In the rows, 128 means zero.
Facts:
badran {gofon=279, grelar=vaflonam}
bastil {gofon=279}
bedror {gofon=380, grelar=grozur}
bere {gofon=651, grelar=trestato}
bomopul {gofon=279, grelar=salak}
brekle {gofon=856, grelar=gritrer}
briski {gofon=380, grelar=mukek}
broder {gofon=380, grelar=sola}
bruduk {gofon=492, grelar=rotom}
bugras {gofon=279, grelar=sola}
bukas {gofon=279, grelar=gogram}
dasa {gofon=492, grelar=flekan}
degrer {gofon=380, grelar=vutes}
dralilem {gofon=230, grelar=flustin}
drokir {gofon=492, grelar=sifiplor}
droskaplol {gofon=380, grelar=rotom}
drunak {gofon=380, grelar=kegram}
druru {gofon=492, grelar=tralok}
dula {gofon=492, grelar=gules}
dutru {gofon=492, grelar=sisuzol}
fipil {gofon=380, grelar=bastil}
fitra {gofon=380, grelar=salak}
flana {gofon=380}
flaza {gofon=230, grelar=kegram}
flekan {gofon=380}
flimus {gofon=380, grelar=gogram}
flodrol {gofon=856, grelar=vutes}
flustin {gofon=380, grelar=vodrabo}
fluvol {gofon=230, grelar=vutes}
fotun {gofon=230, grelar=kegram}
fubras {gofon=380, grelar=tralok}
futok {gofon=492, grelar=bastil}
gifofluk {gofon=651, grelar=flekan}
gogram {gofon=380}
gosken {gofon=380}
griskon {gofon=651, grelar=sisuzol}
gritrer {gofon=230}
grozur {gofon=492, grelar=flana}
grudrak {gofon=380, grelar=sifiplor}
grudur {gofon=492}
gules {gofon=380}
guplur {gofon=380}
gustim {gofon=380, grelar=pleflos}
kamumis {gofon=492, grelar=paklis}
keflu {gofon=380, grelar=lesaplo}
kegram {gofon=380}
keple {gofon=230, grelar=salak}
kestok {gofon=856, grelar=gules}
kiskes {gofon=380, grelar=paklis}
klafla {gofon=279, grelar=flustin}
klari {gofon=380}
kludos {gofon=380, grelar=sisuzol}
klurer {gofon=856, grelar=kegram}
klusok {gofon=492, grelar=lesaplo}
lesaplo {gofon=380, grelar=vutes}
loror {gofon=856}
mekle {gofon=651, grelar=fubras}
mukek {gofon=492, grelar=pliko}
napur {gofon=492, grelar=niklin}
niklin {gofon=651, grelar=tralok}
nuresom {gofon=279, grelar=fipil}
nusopa {gofon=856, grelar=bastil}
pabrim {gofon=856, grelar=sisuzol}
pagran {gofon=651, grelar=drunak}
paklis {gofon=380, grelar=gosken}
palaflis {gofon=380, grelar=drunak}
pleber {gofon=279, grelar=pliko}
pleflos {gofon=492, grelar=guplur}
plemote {gofon=230, grelar=tralok}
pletro {gofon=279, grelar=sifiplor}
pliko {gofon=380}
plotuk {gofon=380, grelar=flustin}
pluner {gofon=380, grelar=niklin}
posel {gofon=279, grelar=flekan}
rastik {gofon=279, grelar=keple}
repem {gofon=279, grelar=klari}
ridrul {gofon=380, grelar=flaza}
rotom {gofon=279, grelar=klari}
rufle {gofon=279, grelar=kegram}
rufo {gofon=856, grelar=mukek}
salak {gofon=492}
samabek {gofon=856, grelar=vaflonam}
sato {gofon=492, grelar=flaza}
sifiplor {gofon=380}
sigrater {gofon=856, grelar=pleflos}
sisuzol {gofon=856, grelar=flekan}
skedrogre {gofon=651, grelar=paklis}
skobigri {gofon=230, grelar=lesaplo}
skudrin {gofon=279, grelar=bukas}
sola {gofon=651, grelar=klari}
stemiskil {gofon=651, grelar=gosken}
stido {gofon=492, grelar=grudur}
stoflusel {gofon=230, grelar=flaza}
stoplu {gofon=380, grelar=pliko}
stustik {gofon=279, grelar=niklin}
tesir {gofon=380, grelar=bastil}
testel {gofon=492, grelar=pliko}
tovom {gofon=492, grelar=pleflos}
tralok {gofon=380}
tredis {gofon=380, grelar=fubras}
trestato {gofon=230, grelar=loror}
triflom {gofon=492, grelar=grozur}
trobraklos {gofon=651, grelar=gules}
trolu {gofon=492, grelar=bukas}
trutro {gofon=279, grelar=vibrozos}
tugak {gofon=230, grelar=pliko}
tutriplum {gofon=230, grelar=fubras}
vaflonam {gofon=380, grelar=vodrabo}
vena {gofon=856, grelar=fubras}
vibrozos {gofon=380}
vodrabo {gofon=380}
vokos {gofon=380, grelar=guplur}
vozan {gofon=380, grelar=grudur}
vutes {gofon=856}
zesa {gofon=380, grelar=bukas}
zibritu {gofon=492, grelar=gritrer}
zifor {gofon=380, grelar=fipil}
zotrigrar {gofon=380, grelar=trestato}
zubotrin {gofon=856, grelar=gosken}

Known rows:
vutes: [ 67 139 131 176 123 130  85 118 146 104 200 121 166 106 182  87 105 103
 137 138  60 117 149  98 141 123 148 124  95 175 183  94 173 193 109 105
 141 115 110 148 122 139 139  89]
flodrol: [149 149 112 137 137 137 104 125  85 117 129 148 127  97 157 116 148 136
 133  87 127 141 126 157 105 120 108 120 138 102 120 127 130 153  98 102
 145 111  91  99 128 130 137 135]
lesaplo: [108 124 135 147 136 112 120 119 168 111 200  86 156 111 172 101 106 142
 107 133  81  79 129 125 135 148 175 152  93 194 183 122 181 234 137 104
 130 150 136 181 132 152 117 111]
gritrer: [ 56 150 112 182  84 131  55 122 148 108 201 134 186 117 148  76 138  74
 146 151  72 137 160  85 141 101 121  85 104 186 180  79 187 109 117 145
 165 108 116 140 109 122 133 131]
pagran: [144 148 166 120 105 115 115 127 109 100 136 159 149 134  87 124 181  53
 166 134 137 171 154 138  98 110  57 106 141 107 104 155 145  47  87 142
 105  73  95  73 131 109 155 140]
mekle: [152 157 143 115 157 136 131 118  89  92 114 190 166 111 134 110 167 122
 102 107 146 149 160 118  67 106  82 109 124 116 122 122 133  43 140 116
 238  65 151 118 133 130 175 173]
kludos: [177 112  86  99 143 111 109  72 108  73 149 203  92 123 141 125 134 179
 152 103 157  88  94 155 168 111 124  62 132  81 153 151 119 173 155 107
 145 109 105 110 134  93 119 141]
sisuzol: [ 92 115  76 165 143 106  64  72 146  23 229 220 132 117 142  61 107 127
 180 177  84  78 124  98 232 104 156   8 101 155 192 107 170 146 184 128
 182  73 136 149 147  79 141 101]
drokir: [175 127 131 110 143 137 109 129 114 111 134 125 140  88 135 113 158 168
 127 110 127 122 116 156  98 133 110 117 132  76 101 161 156 161 152 134
 162 104 103 129 162 141 157 158]
rotom: [102 143 175 141 157 133 116 136 146  70 206 113 151 125 106  81 107  93
  93 181  64 135 160 101 123 117 137 120  94 194 171 107 184 152 137  73
 150  68 140 152 173 100 175 121]
briski: [169 136 116 106 133 119 127 100 110 126 129 136 120 107 158 142 137 160
 121  82 144 111 110 166 110 133 119 137 124 100 141 150 121 197 108  97
 123 135  94 111 123 128 110 136]
rufo: [149 138  90 140 130 134 108 125  85 125 129 138 134 103 126 129 153 130
 128  84 121 118 120 157  98 120 102 107 133 113 102 130 133 140  91 122
 138 107  90 100 114 118 138 153]
vokos: [188 130 120 104 152 117 140 119 113 113 132 127 117 107 142 135 154 169
 112  86 149  99 104 177 107 141 137 139 135 120 124 158 133 182 130 109
 139 138 119 134 135 141 121 152]
zubotrin: [148 147 112 135 138 135 104 122  88 113 131 155 128  98 154 117 149 134
 136  89 128 139 126 155 110 118 109 116 136 103 124 128 129 149 101 104
 146 108  90 102 127 129 139 132]
salak: [ 93 117 152 149 131 128  89 120 177  96 208 103 179 100 162  82 112 135
 133 163  61  99 141  94 139 135 150 116  88 146 167 127 199 198 165 139
 160 104 122 179 157 149 158 110]
pleber: [166 160 155 100 151 141 122 121  84  90 130 153 115 118  95 118 138 113
 102 125 129 169 140 149  89 105  77 114 125 103 124 135 125 122 105  61
 141  59  97  78 164  78 164 149]
trestato: [ 75 156 136 179 108 134  62 145 150  92 205 131 174 106 165  53 150  94
 139 160  78 148 163  97 144 110 148 104 119 196 184  83 199 115 148 133
 180 120 142 160 139 147 141 132]
vena: [152 148 114 132 145 118 121  87  99 114 123 181 174 113 149 156 142 122
 106  69 136 111 132 130  95 120  82  99 100  90 127 144 108  93  97 133
 202  73 119 115  81 111 141 129]
pluner: [177 151 116  92 151 101 145  69 126 118 116 165 154 102 157 162 138 153
  95  73 159  91 112 153  99 143 109 135  97 103 144 162  99 148 120 121
 196 107 120 128 102 124 114 131]
stido: [174 126 132 110 143 136 109 128 116 112 134 126 141  88 137 112 157 168
 128 109 126 122 116 156  98 133 111 118 132  76 102 159 155 161 152 134
 162 104 104 128 162 141 155 157]

Rows:
No name comes twice in this set of rows, the named rows included.
[177 123 183  95 137 118 119 134 146 107 143 122 136 111 108 138 186 117
 161 128 136 140 118 152 107 137 113 141 145  84  99 185 150 131 134 167
 117  94  80 126 160 156 167 124] -> sato
[ 87 130 139 172 146 122  99 132 152  87 208 123 163 110 161  83 122 110
 130 147  67 105 145 104 147 129 169 120 104 193 173 103 183 171 138 122
 159 111 136 174 133 149 150 100] -> loror
[181 112 110 108 150 134  97 112 110  79 147 165 122  97 128 100 155 184
 146 124 132 109 106 151 134 119 113  70 136  64 109 159 156 150 181 136
 173  89 111 127 171 119 159 163] -> dasa
[173 175 154  90 170 123 140  89  99  84 117 183 150 111  92 140 138 106
  74 116 142 150 143 135  77 114  70 113  98 105 129 146 103  74 116  84
 213  31 123  95 145  75 169 147] -> stustik
[151 132 138 124 127 114 119 125 115 117 138 143 131 129  98 155 179  82
 161 101 133 131 121 150 109 123 103 121 145 118 102 152 123 104  79 155
 103  91  69 100 111 128 149 120] -> klurer
[ 49 152 163 147 132 125 103  75 152  84 181 191 219 128 177  98 103  76
 111 152  81 132 189  32 109  96  99 102  59 166 210  87 153  77 135 118
 248  53 151 151 102 124 174 104] -> niklin
[101 126 154 123 168  97 143  64 188  97 188 157 202 129 190 147  99 136
  75 113 101  57 139  71 123 137 161 141  50 179 216 126 137 161 153 135
 242  96 165 212  84 147 143  91] -> fubras
[ 94 142 140 127 145  90 131  48 193 104 186 155 203 116 185 144  91 119
  91 120  98  65 138  80 132 143 145 134  44 172 214 131 130 171 136 131
 218  98 144 185  85 129 122  80] -> tralok
[190 139 138  96 179 134 123 124  83  47 146 187  94 127  68 102 152 139
 111 144 139 144 126 153 125  99 100  68 141 109 117 141 136  92 156  77
 167  46 129 102 185  68 179 170] -> posel
[173 108  93 111 137 128  84  88 110  70 152 189 123 103 123 103 143 177
 162 126 134 102 103 145 155 111  98  36 125  46 118 163 151 145 178 139
 167  74 103 112 160  92 151 157] -> dutru
[186 149 205  84 166 120 146 145 113  75 140 144 107 138  52 135 178  78
 121 146 143 173 137 155  94 116  97 136 149 129 108 163 132  76 113 103
 117  53 101 101 175 103 185 137] -> rufle

Now the same things, written a new way:
Known rows:
trutro: [134 121 104 109 120  87 100 135 123 109 121 123 123 117  87 133 177 137
 112 135  99 160 157 126 131 129 124 122 162]
rotom: [152 128  84 119 147  54 115 119 146  56 130 145 131  96  90 129 178  73
 107 127 121 167 146 172  64 115  84 124 178]
stoflusel: [105  88  85  63  80 112 131 202 121 167  19 116 166 106 125 118 157 162
 153 141 166 114 119 180 145 115  67 133 128]
plotuk: [153 157 154 189 117 146 140 113  90  79 104 126 156 110 138 145 155 106
 206 158 147 125 135 127 162 131 191 200 146]
stemiskil: [116 148 121  89 153  57 113 132 149 116 134 231 133 113  77  89 146 152
 192  98  98 157 113 116 147  84 114 133 130]
tesir: [138 151 158 129 126 127 128 114 113 136 109 136 130 116 101 106 127 110
 122 126 131 143 119 132 153 117 126 104 152]
nusopa: [117 129 125 128 145 128 113 123 127 117 132 150 122 109 111 123 192 151
  92 112 149 116 129 112 159  78  99 121 137]
triflom: [147 144 140  89 136  99 138 136 135 121 111 130 141 145 121  98 163 126
 111 109 128 149 135  70 121 110  98 144 125]
lesaplo: [133 179 156 135 158 139 128  97 141 135  92 163 144 141  70  98 128 151
 112 126 120 129 102 129 163 178  92 145 223]
zibritu: [147 143 138  94 131 100 141 136 135 118 108 127 146 148 124  99 163 127
 110 110 128 146 137  73 122 113  97 150 124]
flimus: [139 142 163 123 126 129 129 116 103 137 114 125 128 110 104 106 127 104
 114 123 132 146 118 126 164 114 131  95 146]
stoplu: [138 145 165 126 126 132 129 116 107 135 115 126 126 109 101 103 126 105
 112 123 132 147 116 130 162 118 129  97 147]
dasa: [163 168 157 125 114  96 124 150 162 113 106 105 145 182 121 123 156 156
 118 108 114 142 163  87 114  95  83 119  92]
flaza: [101  88  96  65  95  94 123 195 124 148  47 137 169 105 112 114 157 145
 162 138 166 117 113 161 136 107  79 127 134]
vena: [ 87 154  78 126  50 132 138  99  83 125 156 221 124 143 158 108 179 154
  40 153 106  76 146 112 123  92 118 123 121]
vaflonam: [142 154 155 163 127 127 136 111  97  92 110 145 153 105 117 131 143  98
 199 144 148 131 128 122 148 113 178 172 152]
gules: [131 154 157 123 131 115 126 110 116 128 109 155 138 112  92 105 121 104
 141 123 136 142 121 130 137 106 130 107 158]
pleflos: [144 120 152  76 147  95 136 140 119 123 129 119 134 128 116  90 164 105
 104 102 135 166 127  54 137  98 113 127 115]
pliko: [132 144 162 119 136 118 125 112 111 131 117 144 132 106  94 102 126  97
 131 122 137 147 113 125 150 107 134  96 153]
vokos: [137 143 162 123 126 129 128 115 105 135 114 126 127 108 102 101 125 104
 114 123 131 148 116 128 161 113 131  96 148]

Rows:
No name comes twice in this set of rows, the named rows included.
[111  97 105  81  94 103 124 193 124 137  57 129 166 118 119 115 161 150
 142 139 155 113 115 158 148 122  78 123 132] -> fotun
[180 154 107 115 152  74 165 119 161  55 112 130 147 133 140  97 168  59
  86 109 148 150 127 141  49 110  39 149 143] -> bruduk
[151 129  85 122 135  68 115 124 141  70 124 127 125 108  97 130 181  96
  95 132 113 162 150 166  88 126  86 123 173] -> repem
[177 191 174 154  97  94 109 159 186 107 103  88 150 212 118 139 151 183
 126 105 102 138 189  97 108  81  78  90  67] -> dutru
[129 156 110  88  75 103 153 123 106 125 127 165 143 166 149  89 156 129
  77 136 102 125 146  73 105 119 111 149 113] -> druru
[146 159 139 133 141 102 140 104 130  97 112 157 139 105  98 105 123  70
 130 122 146 140 113 163 103 104 101 108 169] -> klari
[138 153 158 151 128 124 130 111 108 106 109 149 149 107 109 123 136 100
 177 137 143 135 125 126 142 112 163 150 154] -> vodrabo
[120 164  95  86  47 107 159 115  89 128 135 189 142 176 165  84 151 128
  60 150  88 114 151  71  93 124 117 149 107] -> napur
[167 204 188 192  87 120  97 134 167 120  98 102 136 185  96 148 110 167
 144 122 106 128 173 160 132  86 105  48  97] -> kludos
[126 115 111  99 134  77  95 134 126 109 130 138 122 108  78 127 176 125
 122 128 105 168 153 116 129 118 131 118 163] -> bastil
[119 114 136 123 151 136 114 125 114 122 144 131 111  98 114 117 194 140
  74 106 150 126 122 103 179  79 106 108 125] -> rufo

